Here is a tiny trained network, its code and every weight. The questions are about switching its units off for an input and a target symbol, where a switched-off unit gives its printed mean instead of its output.

import numpy as np


def w(rows, s, z=0):
    codes = np.array(rows[::2]) - 128.0
    scale = np.full(codes.shape[1], s)
    scale[-1] = z or s
    return codes * scale


def f(y):
    return y / 2 * (1 + np.tanh(0.7978845608 * (y + 0.044715 * y**3)))


def softmax(a):
    e = np.exp(a - a.max(-1, keepdims=True))
    return e / e.sum(-1, keepdims=True)


def log_softmax(a):
    a = a - a.max(-1, keepdims=True)
    return a - np.log(np.exp(a).sum(-1, keepdims=True))


def net(x, mask):
    ids = ['αγεθλξστψω'.index(c) for c in x.split()]
    T = len(ids)
    res = E[ids] + P[:T]
    u = 0
    for l in range(2):
        r = res
        for j in range(2):
            rows = slice(2 * j, 2 * j + 2)
            q, k, v = (r @ M[l][rows].T for M in (Q, K, V))
            z = softmax(np.where(np.tri(T) > 0, q @ k.T / 2**0.5, -1e9)) @ v
            o = O[l][rows]
            res = res + np.where(mask[u + j], z, o[:, -1]) @ o[:, :-1]
        u += 2
        y = f(res @ A[l][:, :-1].T + A[l][:, -1])
        res = res + np.where(mask[u : u + 8], y, B[l][:, -1]) @ B[l][:, :-1]
        u += 8
    return log_softmax(res[-1] @ U[:, :-1].T + U[:, -1])


Q, K, V, O, A, B = {}, {}, {}, {}, {}, {}
E = w([
[179,95,184,138],'α',
[160,141,146,105],'γ',
[127,98,115,104],'ε',
[89,90,124,100],'θ',
[98,72,106,127],'λ',
[104,109,181,122],'ξ',
[112,96,159,128],'σ',
[138,89,143,122],'τ',
[112,62,126,151],'ψ',
[127,8,242,197],'ω',
],0.013)
P = w([
[192,144,102,11],'0',
[132,193,197,211],'1',
[174,52,111,129],'2',
[63,104,133,73],'3',
[127,212,206,161],'4',
[145,40,9,130],'5',
[75,102,168,36],'6',
[153,221,181,174],'7',
[145,30,2,122],'8',
[150,123,167,23],'9',
[177,202,238,180],'10',
[204,51,54,111],'11',
[100,136,143,37],'12',
],0.0094)
Q[0] = w([
[44,163,83,37],'L0H1',
[147,149,114,61],'L0H1',
[123,2,64,116],'L0H2',
[75,124,139,136],'L0H2',
],0.0097)
K[0] = w([
[67,160,255,168],'L0H1',
[130,82,205,186],'L0H1',
[174,184,109,138],'L0H2',
[56,161,182,174],'L0H2',
],0.0096)
V[0] = w([
[198,16,82,49],'L0H1',
[70,165,74,64],'L0H1',
[31,206,210,122],'L0H2',
[214,255,94,76],'L0H2',
],0.008)
O[0] = w([
[83,142,52,58,254],'L0H1',
[243,177,49,143,77],'L0H1',
[220,254,190,158,99],'L0H2',
[231,121,109,24,101],'L0H2',
],0.008,0.0051)
A[0] = w([
[164,74,59,123,166],'L0N1',
[122,146,126,63,104],'L0N2',
[150,118,132,196,83],'L0N3',
[150,165,119,79,81],'L0N4',
[102,10,86,45,171],'L0N5',
[184,227,188,132,156],'L0N6',
[91,167,110,163,255],'L0N7',
[96,155,149,125,117],'L0N8',
],0.011,0.0053)
B[0] = w([
[61,100,80,98,170],'L0N1',
[128,116,89,205,142],'L0N2',
[165,67,104,102,123],'L0N3',
[145,150,117,63,130],'L0N4',
[49,235,123,93,249],'L0N5',
[116,162,153,79,136],'L0N6',
[209,17,186,117,153],'L0N7',
[255,93,127,81,135],'L0N8',
],0.0091,0.015)
Q[1] = w([
[136,106,148,10],'L1H1',
[141,112,187,131],'L1H1',
[118,182,201,167],'L1H2',
[114,126,80,69],'L1H2',
],0.011)
K[1] = w([
[137,249,177,50],'L1H1',
[117,103,152,158],'L1H1',
[73,98,183,170],'L1H2',
[139,141,124,104],'L1H2',
],0.012)
V[1] = w([
[155,120,254,96],'L1H1',
[154,103,89,136],'L1H1',
[205,105,146,182],'L1H2',
[190,133,136,37],'L1H2',
],0.0083)
O[1] = w([
[90,128,148,147,37],'L1H1',
[179,83,189,163,102],'L1H1',
[22,143,101,100,7],'L1H2',
[118,1,177,52,149],'L1H2',
],0.0098,0.021)
A[1] = w([
[133,169,6,208,183],'L1N1',
[100,158,59,97,159],'L1N2',
[125,104,153,70,157],'L1N3',
[141,188,177,133,134],'L1N4',
[155,148,180,127,168],'L1N5',
[168,101,91,149,106],'L1N6',
[155,103,142,85,2],'L1N7',
[193,144,89,193,162],'L1N8',
],0.012,0.0045)
B[1] = w([
[207,132,230,217,150],'L1N1',
[193,82,175,252,203],'L1N2',
[24,179,35,254,254],'L1N3',
[43,49,34,118,168],'L1N4',
[85,52,71,158,198],'L1N5',
[165,112,172,27,179],'L1N6',
[28,108,59,107,224],'L1N7',
[170,91,165,46,173],'L1N8',
],0.0067,0.0085)
U = w([
[140,201,104,129,14],'α',
[60,135,51,81,114],'γ',
[139,122,145,38,13],'ε',
[133,130,147,79,54],'θ',
[170,129,188,93,73],'λ',
[45,174,153,108,78],'ξ',
[143,117,88,192,190],'σ',
[137,134,171,80,252],'τ',
[172,122,181,152,118],'ψ',
[135,98,220,255,160],'ω',
],0.0096,0.0039)

Each question gives the input, a string of symbols that net reads in full, and the target symbol t.
The units are the heads (2 rows each of Q, K, V and O) and the neurons (one row each of A and B). Each row of codes is followed by its name. A weight is (code - 128) times the scale printed after its matrix; where a second scale follows, it is the last column's (O, A, B and U).
mask holds one flag per unit, layer by layer, with each layer's heads first. A switched-off unit (its flag False) gives its mean, the last column of its rows in O or B, instead of its output. The means were averaged over made-up inputs and are rounded, as every weight is.
A unit's drop is (log p(t) with every unit on - log p(t) with that unit switched off) / (log p(t) with every unit on - log p(t) with every unit switched off).
The circuit of an input: a set's keep is (log p(t) with only the set's units on - log p(t) with every unit switched off) / (log p(t) with every unit on - log p(t) with every unit switched off). Starting from the 12 units with the biggest drops (on a tie, the unit counted first), units are removed one at a time, each time the one whose removal leaves the highest keep (on an exact tie, the one counted first), for as long as the keep stays at least 0.8.
circuit, biggest first: the units of the circuit, biggest drop first
unit that matters most: the unit with the biggest drop
k most important neurons: the k neurons with the biggest drops, biggest first
k most important neurons of layer l: the k neurons of layer l with the biggest drops, biggest first
heads that matter: for each layer, one digit per head in row order, 1 if its drop is at least 0.15 and else 0, layers parted by /
input γ γ γ ε γ γ γ γ ε ξ, target γ: unit that matters most => L0H2
input γ γ ω γ ω γ γ, target ξ: heads that matter => 10 / 01
input γ γ γ σ ω σ γ ω θ γ ω σ, target γ: 2 most important neurons => L1N3, L0N4
input ω ε σ, target ω: 3 most important neurons of layer 1 => L1N1, L1N2, L1N7
input ψ σ τ ω γ γ λ γ σ α λ γ, target ψ: heads that matter => 11 / 01
input λ ξ γ, target λ: 3 most important neurons of layer 0 => L0N5, L0N2, L0N7
input ω γ τ γ ψ θ ω ψ, target ω: heads that matter => 01 / 10
input ω γ ω γ γ ε ε ε ω, target ω: 2 most important neurons of layer 1 => L1N1, L1N2
input ε α λ, target ε: 2 most important neurons of layer 1 => L1N6, L1N8
input γ ε τ ω γ θ ω γ ω σ ε, target ω: circuit, biggest first => L0H2, L0N5
input ω ω ω γ γ γ τ γ γ γ γ γ, target ω: 4 most important neurons => L1N2, L1N1, L0N8, L0N7
input γ σ γ σ γ α, target γ: circuit, biggest first => L1H2, L0H2, L1N3
input γ ω ω σ, target ξ: circuit, biggest first => L1H2, L0H1
input ω γ ε, target ω: heads that matter => 00 / 01
input γ σ γ ω τ γ λ γ λ γ ω ξ, target γ: 2 most important neurons of layer 0 => L0N4, L0N1
input ψ λ γ ω σ σ ω σ, target ω: 3 most important neurons of layer 0 => L0N5, L0N7, L0N1
input ψ τ τ α γ τ γ ω λ, target ψ: most important neuron of layer 1 => L1N1
input γ ω γ γ ε γ ω ψ, target ω: circuit, biggest first => L1H1, L0N5
input γ ω ψ, target γ: 3 most important neurons => L0N4, L1N3, L1N7
input ω ω γ γ, target ξ: circuit, biggest first => L1H2, L0H1, L1H1
input γ γ ε θ γ ω ω, target γ: unit that matters most => L1N2
input λ γ ε σ γ γ, target λ: heads that matter => 11 / 01
input γ ε γ, target γ: 3 most important neurons => L1N3, L0N4, L1N7
